Here is a tiny trained network, its code and every weight. The questions are about switching its units off for an input and a class, where a switched-off unit gives its printed mean instead of its output.

import numpy as np


def w(rows, s, z=0):
    codes = np.array(rows[::2]) - 128.0
    scale = np.full(codes.shape[1], s)
    scale[-1] = z or s
    return codes * scale


def f(y):
    return y / 2 * (1 + np.tanh(0.7978845608 * (y + 0.044715 * y**3)))


def log_softmax(a):
    a = a - a.max(-1, keepdims=True)
    return a - np.log(np.exp(a).sum(-1, keepdims=True))


def net(x, mask):
    res = np.array(x, float).reshape(1, 4) / 4 @ E
    y = f(res @ A[0][:, :-1].T + A[0][:, -1])
    res = res + np.where(mask, y, B[0][:, -1]) @ B[0][:, :-1]
    return log_softmax(res[-1] @ U[:, :-1].T + U[:, -1])


A, B = {}, {}
E = w([
[164,122,159,102,94,170,117],'x0',
[144,172,72,62,131,68,69],'x1',
[199,151,44,121,95,122,247],'x2',
[93,56,62,74,185,231,139],'x3',
],0.014)
A[0] = w([
[80,162,144,101,164,76,43,217],'N0',
[84,65,163,186,102,131,102,155],'N1',
[101,93,72,50,113,136,72,113],'N2',
[129,154,135,92,175,127,90,83],'N3',
[92,68,188,189,137,135,120,208],'N4',
[178,162,72,105,136,115,152,108],'N5',
[116,46,84,125,135,179,188,138],'N6',
[60,68,50,52,180,221,134,182],'N7',
[148,202,58,43,111,103,102,143],'N8',
[47,120,121,79,151,182,80,118],'N9',
[172,143,36,51,93,76,165,112],'N10',
[56,90,189,206,110,171,163,253],'N11',
[188,212,155,183,69,53,218,248],'N12',
[197,112,73,159,151,152,207,182],'N13',
[210,123,123,232,101,122,187,149],'N14',
[140,215,172,125,100,89,67,214],'N15',
[115,11,98,149,133,159,102,31],'N16',
],0.012,0.006)
B[0] = w([
[191,72,169,140,97,67,16,210],'N0',
[18,87,173,71,156,177,149,174],'N1',
[191,74,85,43,172,89,132,181],'N2',
[196,51,94,64,86,89,80,151],'N3',
[25,109,183,54,74,110,138,187],'N4',
[54,94,175,167,122,185,166,179],'N5',
[197,175,112,169,225,148,215,204],'N6',
[176,40,98,68,208,63,220,251],'N7',
[73,25,228,79,183,59,44,198],'N8',
[238,42,120,46,198,79,155,192],'N9',
[14,78,235,114,200,178,148,212],'N10',
[28,177,177,166,134,197,202,205],'N11',
[75,158,147,118,2,109,132,252],'N12',
[131,248,100,177,180,116,216,216],'N13',
[85,201,43,107,54,158,167,202],'N14',
[170,135,209,221,154,118,32,208],'N15',
[87,146,130,74,183,88,221,169],'N16',
],0.009,0.022)
U = w([
[23,127,229,169,91,166,89,251],'0',
[95,78,182,100,205,146,193,208],'1',
[112,182,94,176,7,123,195,85],'2',
[166,168,91,196,208,185,227,1],'3',
[203,133,189,172,111,91,15,53],'4',
[222,63,76,71,148,99,89,38],'5',
],0.011,0.0057)

Each question gives the input, the list of numbers given to net, and the class t.
The units are the neurons (one row each of A and B). Each row of codes is followed by its name. A weight is (code - 128) times the scale printed after its matrix; where a second scale follows, it is the last column's (A, B and U).
mask holds one flag per neuron, in row order. A switched-off neuron (its flag False) gives its mean, the last column of its row in B, instead of its output. The means were averaged over made-up inputs and are rounded, as every weight is.
A unit's drop is (log p(t) with every unit on - log p(t) with that unit switched off) / (log p(t) with every unit on - log p(t) with every unit switched off).
The circuit of an input: a set's keep is (log p(t) with only the set's units on - log p(t) with every unit switched off) / (log p(t) with every unit on - log p(t) with every unit switched off). Starting from the 12 units with the biggest drops (on a tie, the unit counted first), units are removed one at a time, each time the one whose removal leaves the highest keep (on an exact tie, the one counted first), for as long as the keep stays at least 0.8.
circuit, biggest first: the units of the circuit, biggest drop first
top k neurons: the k neurons with the biggest drops, biggest first
drop when u is switched off: that unit's drop, to one decimal
input [-4,1,8,0], class 0: circuit, biggest first -> [N7, N12]
input [-5,0,0,-8], class 0: circuit, biggest first -> [N12]
input [2,-7,1,-1], class 2: circuit, biggest first -> [N10, N8, N14]
input [7,-8,8,1], class 3: top 2 neurons -> [N6, N13]
input [7,-2,1,-7], class 2: top 3 neurons -> [N10, N8, N14]
input [-6,0,7,8], class 3: top 2 neurons -> [N13, N6]
input [0,8,0,5], class 5: top 2 neurons -> [N2, N11]
input [7,4,1,-7], class 0: top 2 neurons -> [N12, N9]
input [6,1,4,0], class 0: drop when N7 is switched off -> 0.5
input [4,-7,1,-3], class 2: drop when N8 is switched off -> 0.2
input [-8,3,7,-7], class 0: drop when N10 is switched off -> 0.3
